Each row has a name. Each piece below is followed by the name of the row it came from, unless a question asks for something else. Each question is about the rows just above it. Places in a row count from 0.

[167 135 161  99  71 143] = <109>
[139 126 136 111 104 114] = <73>
[ 74  53  97 146 137 100] = <126>
[ 85  44 136 136 191 144] = <141>
[ 51  98 100 174  99  94] = <91>
[ 83 140 104  70 145  93] = <70>
[145 129 127 125 127  98] = <5>
[ 91 139 117 153 107 109] = <130>
[133 123 125 118 132 126] = <216>
[128 117 136 119 130 118] = <113>
Where in the named rows is [146]? -> <126>, 3
The entry that follows [137]: -> [100]
[167 135 161  99  71 143] is in which row? -> <109>
The entry that follows [85]: -> [44]
Where in the named rows is [71]? -> <109>, 4

[132 123 111 116  84 112 107] = <141>
[143 137 148 137 160 144 139] = <109>
[113 123 111 112  84 112 107] = <216>
[150 115 107 111 111 110 108] = <73>
[144 136 144 135 165 143 142] = <126>
[144 136 144 135 165 143 142] is in which row? -> <126>
[115] is at row and place -> <73>, 1
Right after [116] comes -> [84]
q: [143 137 148 137 160 144 139] -> <109>
The entry that follows [160]: -> [144]
[113] is at row and place -> <216>, 0

[135 119 178 138 139 140  73 125 135 113  99 130 126 171 124 153 117 119
 127 189 214 119 117 159 161 163 182 115 166 146 163 127  82 178 141 125
  45  96 174] -> <91>
[131 115 167 129 120 135 126 141 129 124 129 114 152 106 119 119 127 131
 128 126 116 118 140 130 128 124 131 137 124 119 122 129 133 114 127 138
 136 131 134] -> <141>
[143 111 128 142 111 128 145 151 135 119 142  97 162  75  95 100 118 128
 125 104  57 114 140 115 125 119 131 163 118 113 124 136 146  91 118 152
 152 142 138] -> <156>
[135 112 109 147 103  47 191  93 126 135 128 161 104 154  95 137  81  84
  77 127 115 145 200 118 106 147  81 146 119 109 127 138 123 122 104 119
 179 162 101] -> <113>
[135 112 109 147 103  47 191  93 126 135 128 161 104 154  95 137  81  84
  77 127 115 145 200 118 106 147  81 146 119 109 127 138 123 122 104 119
 179 162 101] is in which row? -> <113>
The entry that follows [151]: -> [135]
[166] is at row and place -> <91>, 28
The entry that follows [112]: -> [109]

[ 80  77 130 130 133 130  95 124 110 130 142 137 175] = <109>
[124 124  75  69 114  65 125 204 125  65 130 137 131] = <141>
[133 134 144 146 134 146 134 104 129 144 128 121 124] = <5>
[124 125 159 163 140 167 125  81 125 163 131 124 131] = <130>
[122 122 148 150 138 151 122 100 123 149 132 125 134] = <126>
[127 127 166 171 141 178 126  69 127 173 129 122 129] = <113>
[ 88  96 133 134 135 133  88 121 109 133 145 134 163] = <91>
[166 164 124 124 123 125 167 133 143 124 115 122  91] = <216>
[142 141 140 140 133 140 143 112 134 139 124 120 118] = <70>
What comes right after [96] in the named rows? -> [133]
Right after [80] comes -> [77]

[137 126 122 146 158 146 150 120 129 140 128 130]  <109>
[137 126 122 146 158 146 150 120 122 147 133 119]  <70>
[137 126 122 146 158 152 150 120 122 144 132 119]  <156>
[144 134 104 174 207 176 186 118 122 150 132 115]  <73>
The entry that follows [129]: -> [140]
Where in the named rows is [174]? -> <73>, 3
The entry that follows [128]: -> [130]
The entry that follows [140]: -> [128]

[164 160 143 145 101 177 121 130  97 168  97  88 132 103 128 133 188  93
 130 132  97  78 103 154  92 175 150 101 123 134 101 117 130 139 150  76
  94 125 105  76 142 139 134  90 123 104 159 102 176 136 177 123 116 107
 137 129 170 108] -> <113>
[112 141 146 104 110 136 122 127 147 120  82  90 115 135 108  96 185 118
 138 101 108 130 166 113 148 158 124 143 110 100 104 166  88 124 120 132
 107 170  88 137 145  68 154 163 130  95 136 104 215 107 156 139 126 125
 141 135 171 108] -> <109>
[164 160 143 145 101 177 121 130  97 168  97  88 132 103 128 133 188  93
 130 132  97  78 103 154  92 175 150 101 123 134 114 117 130 139 150  76
  94 125 105  76 142 139 134  90 123 104 159 102 188 136 177 139 126 125
 100 136 180  78] -> <141>
What comes right after [113] in the named rows? -> [148]
q: [164 160 143 145 101 177 121 130  97 168  97  88 132 103 128 133 188  93
 130 132  97  78 103 154  92 175 150 101 123 134 101 117 130 139 150  76
  94 125 105  76 142 139 134  90 123 104 159 102 176 136 177 123 116 107
 137 129 170 108] -> <113>
Right after [112] comes -> [141]

[149 159 127 123  64 127 139 130 119 138 116 125 114 137 136 135 138 127
 125 129 164 110 131 123 129 156 125 126 158 128 128 120 114 141 145] : <141>
[202 156 124 123 135 128 141 131 118 129 150 120 111 138 138 133 140 127
 131 131 185 111 132 120 130 152 123 126 149 127 126 120 113 130 144] : <70>
[135 116 123 122 160 130 138 129 113 127  77 115 117 138 136 129 146 127
 133 131 134 112 133 116 130 152 120 125 149 121  97 121 108 137 143] : <130>
[145 116 123 122 160 130 138 129 113 127  77 115 117 138 136 129 146 127
 157 131 134 112 133 116 130 152 120 125 149 121 131 121 108 137 143] : <109>
[117 176 122 123 111 127 138 132 115 129 118 128 118 139 136 140 138 128
 134 132 225 112 132 122 129 155 126 125 161 126 119 121 111 132 144] : <148>
[108 174 124 141 137 126 127 131 116 151 145 124 124 112 136 127 139 128
 118 132  92 112 128 129 130 153 122 125  97 127 104 122 112 138 143] : <156>
[166 141 124 121 104 127 140 134 118 143 144 122 112 138 137 126 138 120
 161 130 171 110 132 121 129 152 126 128 154 127 117 120 115 143 144] : <216>
Which row holds [202 156 124 123 135 128 141 131 118 129 150 120 111 138 138 133 140 127
 131 131 185 111 132 120 130 152 123 126 149 127 126 120 113 130 144]? -> <70>
q: [135 116 123 122 160 130 138 129 113 127  77 115 117 138 136 129 146 127
 133 131 134 112 133 116 130 152 120 125 149 121  97 121 108 137 143] -> <130>
Where in the named rows is [92]? -> <156>, 20
q: [149 159 127 123  64 127 139 130 119 138 116 125 114 137 136 135 138 127
 125 129 164 110 131 123 129 156 125 126 158 128 128 120 114 141 145] -> <141>
[145 116 123 122 160 130 138 129 113 127  77 115 117 138 136 129 146 127
 157 131 134 112 133 116 130 152 120 125 149 121 131 121 108 137 143] is in which row? -> <109>

[194 162  37 103 126 119 130 112 182 127 133 126 140 128 129  57 134 119
 144 145] = <156>
[194 140 107 145 127 136 128  86 195 131 122 134 114 125  97 155 121 120
 108 110] = <216>
[197 168  35 106 126 146 130 106 192 128 131 127 136 128 125  75 136 125
 137 136] = <70>
[141 137 106 135 126 116 129 134 171 129 127 125 123 130 139 107 116 128
 132 152] = <126>
[ 99  77 147 154 124 114 126 134 145 129 126 130  86 129 130 197 131 147
 107 115] = <130>
[194 140 107 145 127 136 128  86 195 131 122 134 114 125  97 155 121 140
 108 110] = <109>
[168  63 161 154 124 106 126 158 147 136 127 128 102 127 125 168 121 141
 115 129] = <73>
[155 169  98 139 129 132 129  82 152 131 124 127 103 131 124 142 124 131
 126 134] = <113>
[185 183  34 107 127 118 131 107 178 128 131 123 132 131 142  55 129 116
 150 160] = <91>
Where in the named rows is [144]? -> <156>, 18
Where do [194 162  37 103 126 119 130 112 182 127 133 126 140 128 129  57 134 119
 144 145] appear? -> <156>
Right after [118] comes -> [131]
Right after [169] comes -> [98]
The entry that follows [144]: -> [145]

[ 98  98 102 156 160 122 133 152 129 108 112 133 110 112 143 169 143 147
 151 137 164 133 121 104 145 155 133 165 120 120 166  98 143  97 101 114
 111 116 119 167 128 126 149 116 160 171 137 112 166 151 148 146 156 169
 148  96 107] = <216>
[119 153 130 129  95 210  84 141 130 187 153  84  73 176 129  60 141 106
  61  61  61  84 141 221 140  61  38 106  84 107 129 153 129  96  62  39
  84 153  39 220  61 187 198 153  61 186  38 141 140  72 152  50  72  60
 175  39 119] = <73>
[120 151 130 129  98 202  88 139 130 181 150  88  78 171 129  67 140 109
  67  68  67  88 140 212 139  67  47 108  88 109 129 151 129  99  68  47
  89 150  47 211  68 181 191 150  67 180  47 140 139  78 150  57  77  67
 170  48 120] = <130>
[205 204 195  84  75 156 131  93 139 184 176 131 178 175 112  58 111 103
  95 123  67 131 158 193  84  85 132  66 159 159  65 204 112 205 197  60
 178 167 160  63 141 147 101 167  76  55 123 176  65  94 102 104  85  58
 101 207 186] = <5>
[202 202 193  85  77 156 131  94 139 183 175 131 176 174 112  60 112 104
  96 123  69 131 157 191  85  87 132  68 158 158  67 202 112 203 195 168
 176 166 159  65 141 147 102 166  78  57 123 175  67  96 103 105  87  60
 102 204 184] = <148>
[144 121 136 136 159  82 167 128 136  97 121 167 175 105 136 182 128 151
 183 183 182 167 128  74 128 183 198 151 167 152 136 121 136 159 183 198
 167 121 198  74 183  97  89 121 182  97 198 128 128 175 120 190 175 182
 105 198 144] = <141>
[146 120 137 137 163  76 172 128 137  94 120 172 180 102 137 189 128 154
 189 189 189 172 128  68 128 189 206 154 172 154 137 120 137 163 189 206
 172 120 206  67 189  94  85 120 189  93 206 128 132 180 119 197 180 189
 102 207 146] = <126>
[132 124 130 137 146 114 145 134 134 117 126 145 144 121 135 155 133 141
 152 150 154 145 130 109 135 153 155 144 143 137 139 124 135 137 145 152
 141 126 153 118 149 120 121 126 154 126 156 128 136 150 131 154 150 155
 126 150 133] = <70>
[147 119 138 137 165  72 175 128 137  91 119 175 184 100 137 193 128 156
 193 193 193 175 128  63 128 193 212 156 175 156 137 119 137 166 193 212
 175 119 212  63 193  91  82 119 193  91 212 128 128 184 119 202 184 193
 100 212 147] = <113>
[207 206 197  82  73 157 131  92 140 186 178 131 180 177 111  55 111 102
  93 122  65 131 159 195  82  84 132  64 160 160  63 206 111 208 199 171
 179 168 161  61 141 148 100 168  74  52 123 178  63  93 101 103  83  55
 100 209 188] = <91>
[119 153 130 129  95 209  84 140 130 187 153  84  73 175 129  61 141 107
  61  61  61  84 141 221 140  61  39 106  84 107 129 153 129  96  62  39
  85 153  39 220  62 187 150 153  61 186  39 141 140  72 152  50  72  61
 175  40 119] = <156>
q: [132 124 130 137 146 114 145 134 134 117 126 145 144 121 135 155 133 141
 152 150 154 145 130 109 135 153 155 144 143 137 139 124 135 137 145 152
 141 126 153 118 149 120 121 126 154 126 156 128 136 150 131 154 150 155
 126 150 133] -> <70>
Which row holds [144 121 136 136 159  82 167 128 136  97 121 167 175 105 136 182 128 151
 183 183 182 167 128  74 128 183 198 151 167 152 136 121 136 159 183 198
 167 121 198  74 183  97  89 121 182  97 198 128 128 175 120 190 175 182
 105 198 144]? -> <141>
The row with [ 98  98 102 156 160 122 133 152 129 108 112 133 110 112 143 169 143 147
 151 137 164 133 121 104 145 155 133 165 120 120 166  98 143  97 101 114
 111 116 119 167 128 126 149 116 160 171 137 112 166 151 148 146 156 169
 148  96 107] is -> <216>
[205 204 195  84  75 156 131  93 139 184 176 131 178 175 112  58 111 103
  95 123  67 131 158 193  84  85 132  66 159 159  65 204 112 205 197  60
 178 167 160  63 141 147 101 167  76  55 123 176  65  94 102 104  85  58
 101 207 186] is in which row? -> <5>
q: [146 120 137 137 163  76 172 128 137  94 120 172 180 102 137 189 128 154
 189 189 189 172 128  68 128 189 206 154 172 154 137 120 137 163 189 206
 172 120 206  67 189  94  85 120 189  93 206 128 132 180 119 197 180 189
 102 207 146] -> <126>

[135 163 161 162 200  60  80 166 175] : <148>
[126 101  99 100 160 197 180  89  79] : <91>
[164 182 157 165  93 147 164 183 100] : <73>
What comes right after [182] in the named rows? -> [157]
[161] is at row and place -> <148>, 2

[167  88 131 130 106 156  65] : <109>
[172  82 133  76 142 134 149] : <113>
[177  52 127 133  68 138 109] : <156>
[125 186 134 108  70 135  49] : <126>
[155 112 122 146 127 165 145] : <148>
[ 89 197 133 120 150 107 155] : <130>
[ 76 138 178 113 138 128 108] : <141>
[119 139  68 188  45 166  73] : <73>
[123 129 183  39 173 101 163] : <216>
Row and place of [197] in the named rows: -> <130>, 1
[131] is at row and place -> <109>, 2
The entry that follows [139]: -> [68]
Row and place of [156] in the named rows: -> <109>, 5
Right after [122] comes -> [146]

[196  80 195 177  77 199  81  97 202 170 186  76  80 164 175  97 142 101
  84 162  72  83] -> <126>
[ 57 168  69  85 187  58 172 170  46  75  77 196 184  87  87 169  76 144
 168  80 184 186] -> <91>
[ 57  81  69  85 187  58 172 170  46  91  77 196 184  87  87 162 119 147
 187  84 172 176] -> <73>
Where do [ 57 168  69  85 187  58 172 170  46  75  77 196 184  87  87 169  76 144
 168  80 184 186] appear? -> <91>
Which row holds [ 57  81  69  85 187  58 172 170  46  91  77 196 184  87  87 162 119 147
 187  84 172 176]? -> <73>
Where in the named rows is [199]? -> <126>, 5
The row with [196  80 195 177  77 199  81  97 202 170 186  76  80 164 175  97 142 101
  84 162  72  83] is -> <126>
Right after [147] comes -> [187]

[125 138 117 155]  <73>
[ 56 164  83 136]  <113>
[ 89 156 139 140]  <216>
[136] is at row and place -> <113>, 3
Where in the named rows is [138]? -> <73>, 1

[152 109 132 166 122 122 129 105  91 144 122 134 202 169  96 108 116 118
 157 106 125 203 163 162 140 142 135 135 139 146 118 144 100 117 116]  <130>
[154 126 129 126 101 126  98 112 107  81  99 160 170 135  73 108 137 110
 160 103 102 106 118 138 146 109 116 171 144  77 136 110 135 127 116]  <126>
[160 125 113 155 167 137 111 134 132 136 130 106 139 139 131 161 115 167
 142 164 103 151 143 160 135 198 136 123 118 156 137 154  96 113 118]  <70>
[161 133 120 178 132 126 118  89  73 116 112 149 204 157  86 126 107 138
 154  93 108 159 169 160 128 169 135 138 175 125 125 143 114 113 136]  <91>
[140 128 133 127 114 112 115 108 101 129 115 139 157 153  93  98 131 108
 154 101 125 146 139 139 136 110 121 146 132 112 145 121 135 145 119]  <5>
What comes right after [102] in the named rows? -> [106]
What comes right after [86] in the named rows? -> [126]
The entry that follows [198]: -> [136]
Where do [154 126 129 126 101 126  98 112 107  81  99 160 170 135  73 108 137 110
 160 103 102 106 118 138 146 109 116 171 144  77 136 110 135 127 116] appear? -> <126>
Right after [155] comes -> [167]

[130  59  98 143 124  89 152] : <216>
[130 102  98 125  70  76 103] : <126>
[114  99 147 152 148 101 168] : <141>
Right after [147] comes -> [152]
Row and place of [124] in the named rows: -> <216>, 4
Where in the named rows is [70]? -> <126>, 4
What comes right after [124] in the named rows? -> [89]

[171 170 123 159]  <216>
[ 43  80 115  79]  <148>
[172 170 123 124]  <113>
Where in the named rows is [79]? -> <148>, 3
[115] is at row and place -> <148>, 2
[43] is at row and place -> <148>, 0
Where in the named rows is [172]? -> <113>, 0
The entry that follows [115]: -> [79]
Where in the named rows is [159]? -> <216>, 3

[155  58 111  85] -> <216>
[155  58 111 123] -> <126>
[145  85 123 100] -> <130>
Which row holds [155  58 111 123]? -> <126>
Which row holds [155  58 111  85]? -> <216>

